Below is a small trained network, with its code and all its weights. Each question gives an input and a target symbol and asks what happens when units are switched off, that is, made to give their printed mean instead of their output.

import numpy as np


def w(rows, s, z=0):
    codes = np.array(rows[::2]) - 128.0
    scale = np.full(codes.shape[1], s)
    scale[-1] = z or s
    return codes * scale


def norm(h):
    return h / np.sqrt((h * h).mean(-1, keepdims=True) + 1e-5)


def f(y):
    return np.maximum(y, 0)


def softmax(a):
    e = np.exp(a - a.max(-1, keepdims=True))
    return e / e.sum(-1, keepdims=True)


def log_softmax(a):
    a = a - a.max(-1, keepdims=True)
    return a - np.log(np.exp(a).sum(-1, keepdims=True))


def net(x, mask):
    ids = ['ΠΣΨβδζηθλμτ'.index(c) for c in x.split()]
    T = len(ids)
    res = E[ids] + P[:T]
    u = 0
    for l in range(2):
        q, k, v = (norm(res) @ M[l].T for M in (Q, K, V))
        z = softmax(np.where(np.tri(T) > 0, q @ k.T / 4**0.5, -1e9)) @ v
        res = res + np.where(mask[u], z, O[l][:, -1]) @ O[l][:, :-1]
        u += 1
        y = f(norm(res) @ A[l][:, :-1].T + A[l][:, -1])
        res = res + np.where(mask[u : u + 4], y, B[l][:, -1]) @ B[l][:, :-1]
        u += 4
    return log_softmax(norm(res)[-1] @ U[:, :-1].T + U[:, -1])


Q, K, V, O, A, B = {}, {}, {}, {}, {}, {}
E = w([
[106,111,125,146,249,3],'Π',
[200,183,132,172,88,102],'Σ',
[150,82,30,66,118,81],'Ψ',
[173,93,168,53,66,86],'β',
[70,202,66,71,134,66],'δ',
[227,31,151,101,91,99],'ζ',
[196,18,142,92,123,128],'η',
[129,138,238,169,137,133],'θ',
[41,130,188,99,85,202],'λ',
[101,92,161,164,121,227],'μ',
[98,183,2,178,105,187],'τ',
],0.0015)
P = w([
[177,239,126,34,249,230],'0',
[159,188,159,85,186,188],'1',
[146,147,155,104,135,152],'2',
[133,126,143,126,115,129],'3',
[121,112,137,160,90,104],'4',
[100,88,138,200,69,68],'5',
[86,68,144,204,70,51],'6',
],0.0011)
Q[0] = w([
[142,170,233,203,86,106],'0.h1',
[192,98,110,169,56,23],'0.h1',
[212,108,124,194,45,2],'0.h1',
[120,69,240,151,98,112],'0.h1',
],0.006)
K[0] = w([
[55,51,139,164,104,171],'0.h1',
[85,74,128,168,79,15],'0.h1',
[86,67,130,162,80,43],'0.h1',
[53,142,116,255,79,175],'0.h1',
],0.0046)
V[0] = w([
[250,135,70,133,110,90],'0.h1',
[105,209,153,191,57,38],'0.h1',
[204,86,249,204,132,135],'0.h1',
[129,154,63,212,142,222],'0.h1',
],0.0025)
O[0] = w([
[131,81,204,109,215,45,236],'0.h1',
[184,185,178,3,175,211,157],'0.h1',
[143,133,13,79,204,155,245],'0.h1',
[215,74,125,74,52,33,80],'0.h1',
],0.0022,0.0012)
A[0] = w([
[134,108,64,145,78,172,141],'0.n1',
[8,251,119,89,94,74,7],'0.n2',
[182,52,69,136,116,72,119],'0.n3',
[72,142,133,144,222,124,120],'0.n4',
],0.0026,0.0015)
B[0] = w([
[158,92,139,120,113,105,176],'0.n1',
[184,254,144,181,107,114,184],'0.n2',
[98,181,146,108,112,141,247],'0.n3',
[139,135,127,196,161,127,218],'0.n4',
],0.005,0.0012)
Q[1] = w([
[130,201,120,211,196,198],'1.h1',
[96,42,159,4,149,112],'1.h1',
[168,108,83,64,98,133],'1.h1',
[124,97,171,87,237,123],'1.h1',
],0.0041)
K[1] = w([
[166,198,117,231,252,169],'1.h1',
[84,111,151,12,108,98],'1.h1',
[113,45,104,68,95,215],'1.h1',
[118,127,182,67,202,95],'1.h1',
],0.0041)
V[1] = w([
[130,173,3,170,135,162],'1.h1',
[145,38,141,44,160,172],'1.h1',
[163,202,133,91,82,134],'1.h1',
[78,69,130,103,62,153],'1.h1',
],0.0018)
O[1] = w([
[59,43,231,62,123,101,106],'1.h1',
[197,234,138,220,120,79,77],'1.h1',
[63,5,111,192,162,128,186],'1.h1',
[224,203,138,147,216,104,7],'1.h1',
],0.0014,0.0016)
A[1] = w([
[7,176,120,206,98,113,3],'1.n1',
[58,159,90,126,166,22,67],'1.n2',
[151,111,19,76,59,151,128],'1.n3',
[188,184,157,171,129,172,150],'1.n4',
],0.0022,0.00036)
B[1] = w([
[169,142,89,3,118,129,206],'1.n1',
[99,27,46,136,90,94,210],'1.n2',
[166,140,72,233,132,149,176],'1.n3',
[42,84,124,108,114,150,247],'1.n4',
],0.0025,0.0014)
U = w([
[101,75,83,195,219,36,129],'Π',
[129,89,209,121,80,146,57],'Σ',
[62,75,51,51,78,53,131],'Ψ',
[200,153,29,122,150,192,51],'β',
[113,254,114,172,85,79,239],'δ',
[60,159,159,70,43,210,92],'ζ',
[54,139,164,174,224,215,194],'η',
[206,143,159,23,205,102,155],'θ',
[148,129,156,121,103,104,7],'λ',
[138,97,223,193,108,50,153],'μ',
[173,62,100,220,50,166,172],'τ',
],0.0068,0.0014)

Each question gives the input, a string of symbols that net reads in full, and the target symbol t.
The units are the heads (4 rows each of Q, K, V and O) and the neurons (one row each of A and B). Each row of codes is followed by its name. A weight is (code - 128) times the scale printed after its matrix; where a second scale follows, it is the last column's (O, A, B and U).
mask holds one flag per unit, layer by layer, with each layer's heads first. A switched-off unit (its flag False) gives its mean, the last column of its rows in O or B, instead of its output. The means were averaged over made-up inputs and are rounded, as every weight is.
A unit's drop is (log p(t) with every unit on - log p(t) with that unit switched off) / (log p(t) with every unit on - log p(t) with every unit switched off).
The circuit of an input: a set's keep is (log p(t) with only the set's units on - log p(t) with every unit switched off) / (log p(t) with every unit on - log p(t) with every unit switched off). Starting from all 10 units, units are removed one at a time, each time the one whose removal leaves the highest keep (on an exact tie, the one counted first), for as long as the keep stays at least 0.8.
units of the circuit, in order: the units of the circuit, biggest drop first
unit that matters most: the unit with the biggest drop
k most important neurons: the k neurons with the biggest drops, biggest first
k most important neurons of layer l: the k neurons of layer l with the biggest drops, biggest first
input Σ Σ ζ, target θ: units of the circuit, in order	[0.h1 0.n3 1.n2]
input Σ λ ζ ζ Σ θ ζ, target β: 2 most important neurons	[0.n3 1.n3]
input μ Σ λ Ψ δ, target δ: units of the circuit, in order	[0.n2]
input θ η θ β η, target η: 3 most important neurons	[0.n3 1.n2 1.n1]
input Σ Σ θ μ ζ θ, target τ: 3 most important neurons	[0.n3 0.n1 0.n2]
input Σ η Σ, target Ψ: 2 most important neurons	[0.n3 0.n1]
input Π β ζ ζ, target Π: 2 most important neurons	[0.n2 1.n1]
input θ Σ Σ Π η ζ, target Ψ: units of the circuit, in order	[0.h1 0.n3]
input λ θ Π θ β, target β: units of the circuit, in order	[0.h1 1.n3 1.n4]
input Ψ θ τ Ψ Σ, target μ: 2 most important neurons	[1.n1 0.n3]
input Σ ζ θ η β Σ, target η: units of the circuit, in order	[0.h1 1.n4]
input τ θ Σ, target β: units of the circuit, in order	[0.h1 1.n3 1.h1 0.n1]
input ζ Σ λ Σ Ψ Σ τ, target Ψ: units of the circuit, in order	[1.n1 1.h1]
input ζ Σ β η, target η: 2 most important neurons of layer 1	[1.n2 1.n1]
input Σ Σ Σ Ψ θ, target η: units of the circuit, in order	[0.h1 0.n4]
input Π Σ β θ Π β, target ζ: unit that matters most	0.h1
input θ ζ Ψ Π ζ β, target Π: 2 most important neurons of layer 1	[1.n1 1.n4]
input ζ θ Ψ Ψ Σ Π Σ, target ζ: units of the circuit, in order	[0.h1 1.n4]
input θ Σ τ, target τ: 3 most important neurons	[1.n3 0.n1 1.n1]
input Ψ Π λ β, target τ: 3 most important neurons	[1.n3 0.n3 1.n1]
input λ Ψ ζ, target μ: units of the circuit, in order	[0.h1 0.n3 1.n4]
input η Ψ λ Σ, target τ: 4 most important neurons	[0.n3 1.n3 0.n2 1.n1]
